Below are the code and all the weights of a small trained network. Each question names an input and a target symbol and asks about switching units off, where a switched-off unit gives its printed mean instead of its output.

import numpy as np


def w(rows, s, z=0):
    codes = np.array(rows[::2]) - 128.0
    scale = np.full(codes.shape[1], s)
    scale[-1] = z or s
    return codes * scale


def norm(h):
    return h / np.sqrt((h * h).mean(-1, keepdims=True) + 1e-5)


def softmax(a):
    e = np.exp(a - a.max(-1, keepdims=True))
    return e / e.sum(-1, keepdims=True)


def log_softmax(a):
    a = a - a.max(-1, keepdims=True)
    return a - np.log(np.exp(a).sum(-1, keepdims=True))


def net(x, mask):
    ids = ['αβγδεζθλξπστφψω'.index(c) for c in x.split()]
    T = len(ids)
    res = E[ids] + P[:T]
    u = 0
    for l in range(3):
        r = norm(res)
        for j in range(2):
            rows = slice(2 * j, 2 * j + 2)
            q, k, v = (r @ M[l][rows].T for M in (Q, K, V))
            z = softmax(np.where(np.tri(T) > 0, q @ k.T / 2**0.5, -1e9)) @ v
            o = O[l][rows]
            res = res + np.where(mask[u + j], z, o[:, -1]) @ o[:, :-1]
        u += 2
    return log_softmax(norm(res)[-1] @ U[:, :-1].T + U[:, -1])


Q, K, V, O = {}, {}, {}, {}
E = w([
[160,127,138,140,155,196,87,161,83,149,209,165],'α',
[144,160,123,146,86,162,70,145,156,129,196,144],'β',
[159,187,94,139,124,182,112,130,126,106,178,170],'γ',
[174,169,95,152,101,159,115,175,130,157,227,126],'δ',
[124,150,125,125,131,197,107,112,83,69,142,169],'ε',
[133,179,145,167,89,157,174,85,159,136,98,119],'ζ',
[159,43,136,159,184,152,184,222,71,97,117,144],'θ',
[143,252,137,134,148,119,199,139,153,114,140,127],'λ',
[109,106,160,149,62,82,188,183,178,188,109,84],'ξ',
[90,129,133,112,100,136,196,162,82,120,63,120],'π',
[62,99,192,118,67,126,121,208,85,169,175,107],'σ',
[154,218,181,85,29,118,133,139,129,77,129,108],'τ',
[168,167,86,69,123,125,142,161,52,162,76,148],'φ',
[123,103,66,158,69,69,81,114,96,87,153,142],'ψ',
[53,158,113,166,142,151,99,146,139,196,88,115],'ω',
],0.02)
P = w([
[107,87,78,107,165,211,254,114,153,189,149,130],'0',
[154,121,90,107,135,181,154,172,214,99,122,60],'1',
[144,153,89,117,121,156,157,163,146,108,116,107],'2',
[150,169,108,156,123,122,142,147,85,100,133,123],'3',
[154,185,119,180,125,103,145,129,55,105,137,108],'4',
[155,202,134,214,88,89,138,142,24,108,142,89],'5',
],0.0096)
Q[0] = w([
[160,135,14,175,13,146,142,253,115,116,134,23],'0.h1',
[76,181,74,200,44,203,156,221,57,116,192,135],'0.h1',
[90,175,115,192,68,175,185,198,47,105,168,117],'0.h2',
[189,170,99,213,108,156,245,174,132,119,215,5],'0.h2',
],0.006)
K[0] = w([
[1,165,40,135,86,58,128,77,66,102,140,124],'0.h1',
[114,134,60,220,88,15,149,82,121,107,139,128],'0.h1',
[149,210,120,185,129,63,83,136,103,174,103,112],'0.h2',
[106,147,127,137,91,68,53,125,33,143,70,113],'0.h2',
],0.008)
V[0] = w([
[163,141,178,64,75,192,156,130,151,202,164,123],'0.h1',
[165,92,125,143,111,83,80,78,181,116,166,102],'0.h1',
[159,120,254,91,6,158,198,154,133,66,198,103],'0.h2',
[253,82,141,116,107,94,79,77,94,90,102,130],'0.h2',
],0.0074)
O[0] = w([
[119,93,66,135,82,53,113,38,106,176,179,197,2],'0.h1',
[71,151,151,159,224,139,231,155,203,128,153,73,187],'0.h1',
[157,70,77,97,254,98,167,69,74,66,182,33,194],'0.h2',
[144,88,162,85,17,99,231,118,39,127,232,219,79],'0.h2',
],0.0073,0.0046)
Q[1] = w([
[97,114,114,168,63,120,162,95,77,97,173,145],'1.h1',
[88,116,241,89,125,78,147,75,184,127,184,251],'1.h1',
[97,127,137,123,194,108,101,116,141,131,83,108],'1.h2',
[59,74,186,80,86,75,132,73,134,167,117,203],'1.h2',
],0.012)
K[1] = w([
[229,119,159,179,137,111,138,147,147,36,153,136],'1.h1',
[187,98,2,198,76,160,128,83,152,131,198,184],'1.h1',
[48,113,166,117,157,193,105,146,173,164,203,84],'1.h2',
[249,79,64,99,147,198,80,85,178,190,143,188],'1.h2',
],0.009)
V[1] = w([
[106,113,147,87,74,183,135,45,153,98,136,123],'1.h1',
[166,173,156,112,187,143,149,149,229,120,203,135],'1.h1',
[82,94,175,255,180,186,143,27,161,72,86,94],'1.h2',
[209,152,68,167,118,41,196,146,134,192,42,98],'1.h2',
],0.0075)
O[1] = w([
[153,23,170,73,26,128,132,109,112,64,173,162,26],'1.h1',
[220,239,161,173,149,32,117,157,83,238,126,161,168],'1.h1',
[194,55,255,212,105,208,129,42,207,54,210,153,178],'1.h2',
[59,126,167,31,198,18,123,181,216,75,155,227,255],'1.h2',
],0.0082,0.0035)
Q[2] = w([
[166,81,71,128,131,148,156,121,212,83,113,80],'2.h1',
[102,128,162,161,76,105,162,127,89,147,108,156],'2.h1',
[209,41,136,39,14,60,70,44,116,254,77,199],'2.h2',
[150,241,129,151,193,146,117,202,135,44,75,152],'2.h2',
],0.0092)
K[2] = w([
[179,108,153,23,148,180,106,134,131,187,121,58],'2.h1',
[190,166,127,185,131,118,104,166,29,85,142,136],'2.h1',
[181,127,132,40,203,255,119,56,213,245,114,172],'2.h2',
[63,129,124,227,78,47,50,181,170,118,94,127],'2.h2',
],0.0087)
V[2] = w([
[124,154,105,103,157,161,74,76,128,130,132,206],'2.h1',
[126,175,141,187,105,157,125,163,154,71,138,80],'2.h1',
[84,78,123,214,146,163,197,189,157,124,145,117],'2.h2',
[115,103,146,127,146,104,4,129,125,193,115,76],'2.h2',
],0.012)
O[2] = w([
[165,128,171,164,86,151,230,217,184,123,99,101,82],'2.h1',
[101,65,73,244,148,106,130,50,132,129,36,179,200],'2.h1',
[71,205,229,139,122,204,175,183,138,210,196,75,255],'2.h2',
[58,67,167,117,120,88,51,99,144,173,61,61,49],'2.h2',
],0.011,0.013)
U = w([
[190,100,77,75,203,62,198,72,86,81,161,73,149],'α',
[169,90,119,149,47,194,110,115,87,90,116,116,122],'β',
[180,89,114,168,99,80,140,109,167,187,156,87,107],'γ',
[92,162,126,173,174,72,145,67,67,161,138,195,194],'δ',
[157,63,203,157,83,102,119,89,178,70,196,203,177],'ε',
[45,134,189,63,236,28,109,124,189,111,193,185,86],'ζ',
[90,105,117,113,191,150,81,84,87,96,137,2,117],'θ',
[100,162,122,23,64,72,140,171,97,140,99,190,255],'λ',
[36,104,84,89,175,180,126,162,178,16,123,154,85],'ξ',
[86,163,115,156,111,118,50,150,192,138,20,151,155],'π',
[182,94,109,95,52,162,123,144,90,231,137,112,110],'σ',
[220,161,159,130,223,45,99,164,175,94,73,180,123],'τ',
[221,118,60,167,90,123,151,205,166,117,86,129,72],'φ',
[182,144,44,123,162,70,115,169,167,184,162,87,65],'ψ',
[84,196,154,118,123,204,200,196,132,154,158,112,111],'ω',
],0.009,0.0057)

Each question gives the input, a string of symbols that net reads in full, and the target symbol t.
The units are the heads (2 rows each of Q, K, V and O). Each row of codes is followed by its name. A weight is (code - 128) times the scale printed after its matrix; where a second scale follows, it is the last column's (O and U).
mask holds one flag per head, layer by layer. A switched-off head (its flag False) gives its mean, the last column of its rows in O, instead of its output. The means were averaged over made-up inputs and are rounded, as every weight is.
A unit's drop is (log p(t) with every unit on - log p(t) with that unit switched off) / (log p(t) with every unit on - log p(t) with every unit switched off).
The circuit of an input: a set's keep is (log p(t) with only the set's units on - log p(t) with every unit switched off) / (log p(t) with every unit on - log p(t) with every unit switched off). Starting from all 6 units, units are removed one at a time, each time the one whose removal leaves the highest keep (on an exact tie, the one counted first), for as long as the keep stays at least 0.8.
circuit, biggest first: the units of the circuit, biggest drop first
most important unit: the unit with the biggest drop
which heads matter: for each layer, one digit per head in row order, 1 if its drop is at least 0.15 and else 0, layers parted by /
input ζ τ ζ ε, target α: most important unit -> 0.h2
input α ζ β φ, target λ: circuit, biggest first -> [0.h1; 1.h2]
input ω ψ δ ψ λ, target δ: circuit, biggest first -> [0.h2; 2.h1; 0.h1]
input ζ ψ ψ, target δ: circuit, biggest first -> [0.h2; 0.h1; 2.h1; 1.h1]
input σ α θ, target θ: circuit, biggest first -> [0.h2; 2.h2; 0.h1]
input σ λ τ ζ α, target α: which heads matter -> 11 / 00 / 01
input ζ σ α, target θ: circuit, biggest first -> [0.h2; 2.h2]
input ε γ π, target ξ: which heads matter -> 11 / 10 / 00
input ζ ε α φ, target λ: circuit, biggest first -> [1.h2; 0.h1]
input α ω α γ, target π: circuit, biggest first -> [2.h2; 0.h2]
input α τ ζ π α, target ξ: circuit, biggest first -> [1.h1; 0.h2; 0.h1]
input σ λ β π β γ, target ξ: circuit, biggest first -> [1.h1; 0.h1]
input ξ σ ζ φ ζ δ, target λ: circuit, biggest first -> [0.h2; 1.h2; 0.h1]
input φ σ ζ, target λ: which heads matter -> 10 / 01 / 11
input β σ β ε α ψ, target ω: which heads matter -> 10 / 10 / 00
input α ξ ζ λ ξ, target ζ: which heads matter -> 01 / 01 / 00
input ζ ψ ζ θ ψ ζ, target δ: which heads matter -> 11 / 00 / 10
input σ ε φ σ, target λ: which heads matter -> 10 / 00 / 00
input ω ξ ψ ψ ψ ξ, target δ: circuit, biggest first -> [2.h1; 0.h1; 0.h2]
input ψ τ ψ σ, target δ: which heads matter -> 10 / 10 / 11
input ξ γ ψ ψ ζ, target δ: which heads matter -> 11 / 01 / 10
input ζ σ π α δ, target ξ: most important unit -> 1.h1
input β φ α α, target λ: circuit, biggest first -> [1.h2; 0.h1]
input β π σ, target θ: which heads matter -> 01 / 00 / 00
